Here is a tiny trained network, its code and every weight. The questions are about switching its units off for an input and a class, where a switched-off unit gives its printed mean instead of its output.

import numpy as np


def w(rows, s, z=0):
    codes = np.array(rows[::2]) - 128.0
    scale = np.full(codes.shape[1], s)
    scale[-1] = z or s
    return codes * scale


def f(y):
    return np.maximum(y, 0)


def log_softmax(a):
    a = a - a.max(-1, keepdims=True)
    return a - np.log(np.exp(a).sum(-1, keepdims=True))


def net(x, mask):
    res = np.array(x, float).reshape(1, 8) / 4 @ E
    y = f(res @ A[0][:, :-1].T + A[0][:, -1])
    res = res + np.where(mask, y, B[0][:, -1]) @ B[0][:, :-1]
    return log_softmax(res[-1] @ U[:, :-1].T + U[:, -1])


A, B = {}, {}
E = w([
[80,178,170,247,241,191,130],'x0',
[132,22,70,151,174,83,203],'x1',
[254,140,160,170,42,190,201],'x2',
[120,118,127,136,127,140,113],'x3',
[140,141,120,134,126,122,117],'x4',
[134,137,127,123,142,108,132],'x5',
[83,130,151,217,31,41,136],'x6',
[125,136,120,125,129,124,128],'x7',
],0.0074)
A[0] = w([
[83,177,151,98,94,163,150,253],'n0',
[253,122,171,166,93,169,200,188],'n1',
[183,126,146,50,155,192,115,46],'n2',
[144,73,76,115,77,116,96,14],'n3',
[146,96,126,123,164,102,193,230],'n4',
[158,144,114,81,78,108,98,78],'n5',
[126,153,109,216,185,172,124,26],'n6',
[140,90,100,102,169,181,135,112],'n7',
[62,125,111,176,82,97,110,166],'n8',
[131,116,168,173,164,105,148,94],'n9',
[167,139,78,105,179,185,152,50],'n10',
[131,155,129,69,158,153,150,99],'n11',
[148,110,98,67,105,120,140,45],'n12',
[143,31,62,161,161,117,205,119],'n13',
[105,174,163,171,159,150,180,22],'n14',
[111,150,175,156,90,83,186,71],'n15',
],0.011,0.0062)
B[0] = w([
[124,233,4,193,171,124,43,209],'n0',
[77,53,101,101,229,108,50,251],'n1',
[177,115,115,156,48,129,134,184],'n2',
[112,224,190,65,102,239,160,159],'n3',
[66,204,96,181,174,135,74,205],'n4',
[41,224,153,74,157,250,202,176],'n5',
[88,95,201,3,87,192,197,176],'n6',
[200,76,127,178,91,39,185,177],'n7',
[207,47,135,141,150,41,180,193],'n8',
[100,154,91,114,135,185,159,154],'n9',
[193,98,167,139,79,70,166,171],'n10',
[232,26,144,170,91,67,141,167],'n11',
[61,130,179,96,173,146,234,164],'n12',
[100,243,154,211,84,222,51,214],'n13',
[85,129,179,69,92,193,236,157],'n14',
[209,66,130,104,107,64,165,164],'n15',
],0.0067,0.011)
U = w([
[119,118,140,148,162,136,149,254],'0',
[69,123,254,52,115,187,227,24],'1',
[129,122,138,151,157,137,137,206],'2',
[121,110,137,149,149,135,126,201],'3',
[80,41,147,109,213,113,77,100],'4',
[153,206,163,213,101,181,77,9],'5',
[217,65,188,173,82,85,198,62],'6',
],0.0089,0.0069)

Each question gives the input, the list of numbers given to net, and the class t.
The units are the neurons (one row each of A and B). Each row of codes is followed by its name. A weight is (code - 128) times the scale printed after its matrix; where a second scale follows, it is the last column's (A, B and U).
mask holds one flag per neuron, in row order. A switched-off neuron (its flag False) gives its mean, the last column of its row in B, instead of its output. The means were averaged over made-up inputs and are rounded, as every weight is.
A unit's drop is (log p(t) with every unit on - log p(t) with that unit switched off) / (log p(t) with every unit on - log p(t) with every unit switched off).
The circuit of an input: a set's keep is (log p(t) with only the set's units on - log p(t) with every unit switched off) / (log p(t) with every unit on - log p(t) with every unit switched off). Starting from the 12 units with the biggest drops (on a tie, the unit counted first), units are removed one at a time, each time the one whose removal leaves the highest keep (on an exact tie, the one counted first), for as long as the keep stays at least 0.8.
circuit, biggest first: the units of the circuit, biggest drop first
unit that matters most: the unit with the biggest drop
top k neurons: the k neurons with the biggest drops, biggest first
drop when u is switched off: that unit's drop, to one decimal
input [-1,6,2,-5,4,-3,-6,-1], class 5: circuit, biggest first -> n13
input [-1,-2,4,-1,5,-4,-6,-2], class 6: circuit, biggest first -> n2, n10
input [-4,-5,8,-4,4,5,-7,8], class 4: top 2 neurons -> n1, n13
input [-8,4,8,2,-1,-3,7,-1], class 1: circuit, biggest first -> n3, n5
input [-1,-2,-6,3,4,5,8,3], class 6: circuit, biggest first -> n8, n1
input [-5,-8,-3,3,-7,4,-6,-5], class 5: top 2 neurons -> n0, n1
input [-8,-4,-7,1,-5,-5,5,1], class 1: top 3 neurons -> n5, n3, n1
input [7,5,-2,0,-3,2,8,-1], class 6: top 3 neurons -> n8, n15, n5
input [8,8,-6,5,-6,-3,7,5], class 1: circuit, biggest first -> n6, n14
input [-2,8,8,2,-8,0,7,-5], class 2: top 3 neurons -> n1, n13, n15
input [-3,7,4,-4,2,2,-2,8], class 5: top 2 neurons -> n13, n4
input [-7,4,1,0,1,1,-5,-4], class 1: top 3 neurons -> n12, n0, n3
input [6,1,7,5,-6,0,-6,8], class 4: top 3 neurons -> n1, n5, n3
input [-7,4,0,4,-2,4,-7,-3], class 1: top neuron -> n12
input [7,-1,-1,-5,-6,-7,3,-1], class 1: top 2 neurons -> n6, n14
input [-7,7,5,3,-6,3,4,-8], class 1: top 3 neurons -> n3, n0, n12
input [6,-1,-2,-3,-5,-5,-2,-3], class 1: drop when n6 is switched off -> 0.6
input [2,-5,8,2,7,-6,0,-5], class 4: drop when n1 is switched off -> 0.8
input [-1,-6,-3,-3,-1,-7,-8,-6], class 6: drop when n8 is switched off -> -0.1
input [4,7,3,-6,-6,-1,7,-2], class 5: drop when n7 is switched off -> 0.1
input [4,-6,3,4,-5,-8,4,7], class 3: unit that matters most -> n13
